The rows lie along a hidden order. The number after each row says roughly how far along it the row is, from 0 to 20. A new part has a new order.
[ 8.0  5.6 10.0  8.6 19.9 20.6 12.3 18.9 31.3 24.5 17.2 22.1 31.0 10.9
 19.8 23.0 14.9  4.6  2.4  5.6  2.0 -0.3  9.5 -0.4  1.0  4.0 -1.2  0.7
 -1.8  1.0 -0.5  2.2 -1.3  2.4  0.9  1.0 -1.2  0.6  0.4 -1.3 -2.1 -2.9
  1.7  1.4  1.0  2.5  2.8  0.2  7.3  0.8  1.8 -0.2  3.1  0.9 -1.6 -3.6
  1.1 -0.2  2.9 -0.3  3.5  1.5 -0.6 -4.5 -1.2 -3.6  0.9 -0.1  3.1  0.4
 -1.2  0.5  0.9  0.7  0.2  1.2 -1.0 -0.8  1.1  1.4 -0.3  2.7  0.5  4.2
  0.0  0.6  0.1 -0.7 -3.6 -1.3  0.8 -3.6  0.3 -0.6 -0.4 -0.4 -0.2  0.0
 -1.2 -0.2  5.3  0.7  1.5  0.9 -5.8  2.6  0.6  7.4 -0.8  0.0  0.4  0.3
 -0.9 -2.0  0.2  2.2  0.9  1.5  1.1  0.9 -1.0 -0.4 -0.7  1.3  0.3  0.2
 -0.9  2.4  2.5  6.6  5.2] -> 17
[  4.0   6.5   2.9   2.6  12.4   8.8   2.9  13.7  11.9  22.7  16.9  24.1
  40.9  13.7  41.3  59.6  26.0  13.3   6.3   9.6   3.2   3.3  20.8  -1.2
   1.4  12.9  -2.5   1.6  -2.8   2.0  -1.0   6.0  -2.1   5.2   2.0   2.7
  -5.8   2.0   1.1  -3.3  -4.4  -5.9   2.6   3.1   2.1   4.7   6.3   1.2
  12.2   1.2   3.1  -1.1   6.2   2.1  -6.4  -4.2   3.0   1.9   5.8  -1.4
   3.3   3.7  -0.2  -8.6  -3.2 -11.6   2.7  -2.2   8.2  -0.9  -1.6   4.4
   2.0   3.0   0.5   1.7  -2.8  -1.5   2.5   0.9  -1.0   5.4   1.7   8.6
  -0.7   1.3  -0.3  -2.9  -5.3  -2.1   1.5  -8.0   2.0  -1.9  -0.6   0.4
   0.3  -0.6  -1.1  -1.5  12.5   1.9   2.7   1.5 -14.4   5.0   0.1  17.0
  -2.3   0.2  -0.1   0.6  -1.3  -4.5  -1.0   3.9   2.0   1.9   3.3   0.9
  -3.0  -0.5  -4.8  -0.4  -3.4   0.1  -3.6   2.6   2.4   3.6   4.2] -> 15
[  2.0   3.7  -1.5   0.4   3.3   2.1  -1.5   0.3  -1.0   2.1   0.8   2.2
   1.7   2.5   0.8   3.8   6.4  -0.5  -1.3   1.6   0.3  -2.9   1.7  -2.0
   0.6   9.3  -2.1   0.8  -3.5   1.6  -0.9   3.3  -1.9   4.0   1.3   2.3
  -4.9   1.6   0.8  -2.3  -3.5  -4.7   3.4   2.5   1.8   4.1  11.1   2.9
  11.9   1.7   9.6   4.7   8.9   8.7  26.7  24.0  13.6  11.9  23.2  17.8
  55.3  10.0  10.3  11.5  15.5   2.4   7.5  11.2  21.5   1.6   1.8   7.1
   6.3   4.0   2.0   1.5  -1.4  -1.0   2.0   0.9  -0.8   3.7   1.5   6.0
  -0.5   1.1  -0.1  -2.3  -4.2  -1.5   1.2  -5.4   1.6  -1.6  -0.6   0.3
   0.7  -0.1  -1.1  -0.9   8.8   1.3   2.9   1.8 -10.9   3.9  -0.1  13.2
  -0.9   0.3   0.2   0.5  -1.7  -3.0  -0.7   3.1   1.3   2.0   2.3   0.9
  -2.4  -1.1  -3.8  -0.6  -3.8   0.1  -3.2   1.7   1.4   1.8   4.3] -> 0
[ 2.4  2.6  4.5  3.5  5.6  6.2  4.2 13.3 15.4 17.6 15.2 21.2 36.9 12.8
 52.1 55.9 19.7 16.0 15.6 12.8  4.2  8.7 18.4  2.5  1.5  0.2  0.9  1.3
  1.4 -0.4  0.4 -1.3  0.0 -0.6 -0.9 -1.1  4.6 -0.7 -0.2  0.6  0.3  0.6
  0.8 -0.8  0.1 -0.2 -1.1 -0.3  2.1  0.5  0.5  1.0 -0.4 -0.2  0.8  0.5
 -0.7 -1.6 -0.1  0.8  1.8 -0.5 -1.5  0.3  0.3  2.4 -1.6  1.1  0.6  2.1
 -0.5 -3.4  1.0 -1.2  0.7  0.9  0.7 -0.1 -0.4  1.6  0.8  0.0 -0.6 -0.4
  0.6 -0.1  0.7  0.6 -1.4 -0.4  0.5 -1.4  0.8  0.6  0.1 -0.4  0.0  0.4
  1.1  0.3 -2.3 -0.1  0.2 -0.1  3.5  1.3 -0.1 -2.3  0.7 -1.0  0.9 -0.3
 -0.3  0.0  1.4  0.7 -0.3  2.4 -0.6  0.0  0.8 -0.8  1.8  1.1  1.5  0.1
 -0.4  0.7  0.3  3.9  0.6] -> 15
[ 0.2  0.2 -0.3  0.1  1.1  0.5  0.1 -0.6  0.6  1.5  0.9  0.8  0.9 -0.9
  1.2  4.5  1.7  0.3 -0.1  1.3  0.6  1.0  1.2 -0.3  0.2  0.9 -0.2  0.3
 -0.4  1.4  0.0  1.9  0.5  0.7  0.5  0.4 -0.9  0.3  0.2 -0.3 -0.2 -0.1
  0.4  0.6  0.4  0.3  2.1  0.4  1.3  0.3  0.9 -0.4  0.6  0.5 -0.1 -0.7
  0.6  0.7  0.1  0.4  2.2  0.5  0.8 -0.5 -0.6 -1.9  1.1  0.1  0.2  0.7
  0.3  1.4  0.6  0.8 -0.1  0.1  0.3  0.0  0.2 -0.3  0.8  7.2  2.7  7.5
 13.6  3.4  2.2  5.3  5.7  5.8  4.9 53.6 21.3 21.3  9.7 10.2  8.9 18.2
 75.0  9.4 73.3 11.1 10.7 11.8  5.5  4.9  5.0  5.1  2.7  2.6  0.5  0.6
  0.9  0.6  0.2  0.8  0.8 -0.1  0.5 -0.7 -0.3  0.4  0.1  0.0 -0.1  0.1
  0.5  0.5  0.4  1.5  2.0] -> 14
[  2.4   4.0  -2.2   0.2   5.6   2.0  -2.2   0.4  -1.8   5.3   2.2   5.8
   8.5   4.8  10.2  18.2  18.5   9.9   9.3  26.1  16.0  19.9  68.0   5.0
  11.0  41.9   9.6  14.0  14.9   6.6   4.4  14.3  -0.6   6.5   2.6   4.7
  -5.9   3.7   1.3  -3.4  -4.4  -6.8   3.2   3.8   2.3   5.1   8.9   1.3
  14.2   1.3   2.7  -1.6   6.7   2.6  -6.4  -4.9   3.4   2.7   5.8  -1.1
   4.1   4.2   0.8 -10.6  -2.2 -14.4   3.3  -2.4   8.9  -1.4  -2.2   5.6
   2.3   3.7   0.4   1.8  -3.1  -1.7   3.0   0.6  -1.3   5.7   2.2   8.8
  -2.5   1.5  -0.6  -3.5  -5.5  -2.3   1.5  -9.4   1.9  -2.8  -0.6   0.5
   0.2   0.3   1.8  -1.3  14.4   2.7   2.9   1.7 -16.3   5.5   0.8  19.1
  -0.8   1.0  -0.1   0.7  -2.6  -4.8  -1.6   3.9   2.3   1.8   4.1   0.9
  -3.5  -0.4  -5.9  -0.6  -3.4   0.1  -4.8   3.7   2.3   2.6   7.0] -> 10
[ 0.2  1.4  0.1  0.4  0.5  0.7  0.3  0.8  1.0 -1.2  0.7  0.4  0.0  0.4
  2.0  0.7 -0.7  1.3  0.6  1.1  0.8  0.4  0.8  0.2  0.4 -0.2 -0.1  0.1
  0.3  0.5  0.2 -0.2  0.3  0.2 -0.2 -0.1  1.1 -0.2  0.0  0.1 -0.3  0.1
  0.8 -0.1  0.2  0.0 -0.4  0.0  1.5  0.6  0.8  0.4  0.6  0.5  5.3  4.8
  3.0  3.2  6.4  4.8 19.0  2.5  8.7 17.6 20.7 17.8  9.0 31.2 43.2 33.0
 11.9 17.3 25.3 10.1 15.0 10.2  7.2  2.4  2.2  5.7  2.7  8.9  1.6  2.5
  1.9  0.1  0.2  0.0 -0.1 -0.1  0.2 -0.4  0.7  0.7  0.2 -0.2  0.0  0.5
 -0.9  0.0 -1.7  0.0 -0.4  0.4  1.2  0.3 -0.1  0.0  0.2  0.4  0.3  0.1
  0.0  0.3  0.4  0.4  0.1  0.9  0.0 -0.2  0.0  0.0  0.5  0.2 -0.1  0.1
  0.0  0.0  0.0 -0.1  0.6] -> 1
[ 1.4  6.3 -1.2  2.5  0.1  3.8 -0.7  2.2  1.0 -5.1 -2.5  1.5  0.3  2.7
  4.0 -3.8  0.7  0.1 -0.9  3.0  1.3 -4.2 -6.1  0.5  1.5 -0.9 -1.2  1.9
 -2.2 -0.3 -0.3  1.9 -2.4  1.1 -0.6 -0.4  4.7  1.2  0.1  0.6  0.7  8.8
 16.3  5.4  6.8  7.4 34.0 12.8 38.2 12.4 26.4 17.1 13.8 12.7 35.2 34.8
 10.4  3.9 12.4  5.4 14.2  2.4 -1.1 -1.6  2.5  3.4 -2.3  1.7  5.7  2.2
 -2.0 -5.1  0.2 -0.9  1.4  2.5 -0.7 -1.3  0.8  4.4  0.9  4.4 -0.4  2.8
  1.9  0.2  1.3 -0.3 -6.9 -2.2  1.8 -3.6  2.6  0.3 -0.6 -0.6 -0.2  0.7
 -1.0  0.0 -5.4  0.8  2.0  1.0 -5.8  5.1 -0.6  5.2  0.6 -2.3  2.1  0.1
 -2.7 -3.6  1.8  2.7  0.1  6.1  0.1  1.3 -0.1 -2.3  0.5  1.4  0.5  0.2
 -4.3  1.8  0.1  3.5  1.2] -> 0
[ 0.9 -1.0 -0.4 -0.8  2.6 -0.8 -0.5 -0.6 -1.3  6.5  2.0  1.1  1.8 -0.2
 -0.1  3.2  2.4  0.2 -1.0  0.3  0.2  1.2  3.9 -1.3 -0.2  6.9 -0.4  0.1
  0.1  2.0 -0.4  1.7  0.4  2.4  1.6  1.8 -5.3  1.1  0.6 -1.1 -0.4 -1.9
 -0.1  1.9  0.8  0.9  3.2  0.8  1.4  0.1  1.4 -1.7  1.6  1.0 -1.4 -1.3
  1.5  3.2  1.3  0.1  0.9  1.2  2.5 -1.2 -0.6 -6.7  3.2 -0.6  0.3 -0.7
  0.6  5.4  0.8  2.2 -0.6 -0.3 -0.4  0.0  0.8 -2.2 -1.0  0.1  1.2  2.7
 -1.9  0.7 -0.9 -1.1  1.6  0.0 -0.2  1.3 -0.6 -0.7  0.4  0.6  0.6  0.5
  4.2  0.3 16.3  2.5  3.9  6.9  2.9  6.8 17.3 34.1 27.4 17.2  6.9  6.6
 42.6 19.5 12.1 22.6  9.4 39.1  6.6 13.9  2.0  5.1  8.0  4.2  8.0  0.1
  2.4  1.0  1.4  0.8  3.3] -> 20
[ 0.0 -5.6  0.2 -2.0 -0.3 -2.8  1.6 -1.4  0.1  6.0  3.5 -0.4  2.7 -2.6
  0.5  5.1 -0.4  0.4  1.5 -0.4 -0.1  5.5  7.4 -0.4 -1.0  2.8  1.7 -0.5
  2.8  1.0  0.5 -1.2  3.2 -0.7  0.7  0.5 -3.7  0.5  0.1  1.0  3.3  3.2
 -1.4  0.8 -0.1 -1.6  7.7  3.8 -7.2  0.0 10.6  5.7  4.5  8.1 39.2 39.4
 13.1 15.1 15.7 18.8 44.7  3.9 13.9 20.8 13.8  8.6  7.4  8.7  6.3  1.9
  4.4  8.1  1.8  2.0 -0.4 -1.9  1.1  1.3 -0.7 -4.4 -1.0 -4.1  0.6 -3.3
 -3.4  0.1 -1.3  0.4  7.4  2.2 -1.9  5.8 -2.7  0.9  1.0  0.8  0.4 -0.6
  3.0 -0.2 -1.2 -1.5 -2.5 -0.6  1.8 -2.8  2.2 -4.3  0.7  2.4 -2.1  0.1
  4.2  4.5 -1.4 -2.4  0.1 -3.6 -0.2 -0.8  0.3  2.0  0.3 -1.7  1.0 -0.1
  4.6 -0.8  0.3  0.4  1.3] -> 0
[ 19.7  12.1  17.0  12.5  21.3  10.1   2.8   7.7   2.3  13.7   4.4   4.5
   5.4   1.0   2.3   7.2   6.4   0.3  -1.1   1.7  -0.1  -1.7   6.4  -2.5
   0.5  11.2  -2.1   0.7  -2.3   2.5  -0.7   4.8  -0.9   5.5   2.3   3.1
  -7.9   2.1   1.0  -2.7  -2.5  -5.2   1.3   3.2   1.7   2.9   5.9   1.1
   7.0   0.6   4.1  -2.1   4.2   2.1  -2.7   0.7   3.2   3.8   4.2  -1.3
   2.3   3.0   2.8  -4.8  -1.7 -13.1   3.7  -2.2   5.6  -1.3  -0.4   6.5
   1.2   3.5  -0.3   0.6  -2.3  -0.7   2.0  -1.5  -1.4   2.1   1.7   5.4
  -2.8   1.3  -1.0  -2.7  -1.5  -0.8   0.5  -5.0   0.8  -2.1  -0.1   0.6
   0.0  -0.2   1.2  -1.0  11.6   1.7   1.4   1.0 -12.1   1.5   1.6  12.9
  -0.7   2.0  -1.2   0.9   0.5  -1.8  -1.5   3.3   2.3   3.0   4.6   4.6
  -1.3   4.1   9.1  13.3  21.6   0.9   9.6  14.4   9.7  54.0  33.1] -> 19
[  1.7   3.7  -1.4   0.4   3.5   2.3  -1.2   0.8  -1.7   1.8   0.3   2.2
   3.0   2.2   2.4   6.8   8.2   2.0   0.6   5.5   3.1   6.7  37.8   3.3
   5.4  33.0  10.9  21.1  22.6  19.0  10.9  24.5  15.7  15.5   6.4   7.4
  31.7   9.2   2.3   0.5  -0.1   0.9   6.0   3.0   1.5   3.7   6.4   1.2
  10.5   0.8   2.5  -0.6   3.6   1.8  -3.0  -4.0   2.2   0.9   4.7  -0.5
   3.0   2.8   0.1  -6.7  -2.2  -9.1   2.2  -1.3   5.4   0.0  -1.7   3.0
   2.4   2.7   0.4   1.4  -1.9  -1.2   2.0   0.9  -0.7   4.3   1.4   6.0
  -1.4   1.1  -0.1  -2.3  -4.5  -1.5   1.2  -4.7   1.8  -2.6  -0.5   0.0
   0.2   0.5   0.5  -0.7   8.2   1.4   2.4   1.4 -10.9   3.5   0.3  13.1
  -0.5   0.3   0.1   0.7  -3.4  -3.3  -0.6   2.6   1.5   2.1   2.6   0.3
  -2.2  -0.5  -3.3   0.8  -3.4   0.1  -3.4   2.0   1.2   1.2   5.5] -> 7
[ 1.2  5.4 -1.0  1.6  2.6  3.2 -1.4  1.0 -0.3 -1.3 -1.0  2.2  1.0  2.6
  0.8  2.5  3.7 -0.2 -2.7  2.4  0.6 -4.5 -2.7 -0.8  1.0  4.9 -2.1  1.6
 -3.3  1.0 -0.9  3.2 -2.4  3.3  0.8  1.1 -0.6  1.0  0.6 -1.9 -3.2 -4.3
  1.8  1.6  1.3  3.2  3.8  0.8 11.0  1.2  1.4  0.5  3.8  1.2 -3.7 -2.9
  1.4 -1.5  3.7 -0.4  3.6  2.4 -1.8 -7.6 -1.4 -4.4 -0.1 -1.6  6.7  0.0
 -1.6 -0.9  1.7  1.2  1.0  2.5 -1.5 -1.3  1.5  2.9  0.0  5.2  0.8  5.7
  2.3  0.8  1.1 -1.3 -5.3 -0.4  2.0 15.5 10.7  2.7  1.2  6.3  3.8 10.8
 60.2 10.9 87.8 15.5 18.4 21.0 11.9 30.6 25.1 33.5  7.5  6.0  4.1  2.0
  6.0 -1.3  1.3  4.9  1.3  4.3  1.9 -0.1 -1.6 -1.4 -2.4  1.1 -0.8  0.1
 -3.4  1.5  1.0  2.2  2.9] -> 16
[ 11.4   3.4  12.0   4.9   2.0   3.8   3.5   3.4   6.1  -2.9  -0.4  -0.6
  -0.6   0.0   3.3  -1.0  -4.7   0.8   3.7   0.7   1.6   2.6  -4.9   2.9
   0.6 -10.2   2.1  -0.6   2.6  -1.5   0.9  -3.8   1.6  -3.9  -2.0  -2.9
   9.3  -1.7  -0.9   2.8   2.8   5.1  -0.8  -2.8  -1.2  -2.9  -6.5  -1.1
  -4.5   0.2  -2.9   2.3  -4.3  -1.9   4.2   3.5  -2.5  -3.6  -3.5   2.5
   1.1  -2.5  -2.3   5.6   2.3  12.9  -3.8   2.4  -6.1   5.3   0.7  -6.7
  -1.1  -3.4   0.2   0.0   2.1   0.7  -1.9   1.4   1.4  -1.6  -1.9  -5.5
   1.4  -1.1   1.0   2.6   1.2   0.9  -0.4   4.6  -0.4   3.0   0.7  -0.7
  -0.1   0.4   1.0   1.2 -12.1  -1.0  -0.8  -1.3  12.4  -0.6   0.5 -12.6
   2.6  -0.7   1.6  -0.2   3.5   4.8   3.9   3.2   0.9  19.0   0.3  14.0
   7.7   9.1  35.5  31.0  48.7   2.3  16.6  19.0   6.6  40.3   9.4] -> 20
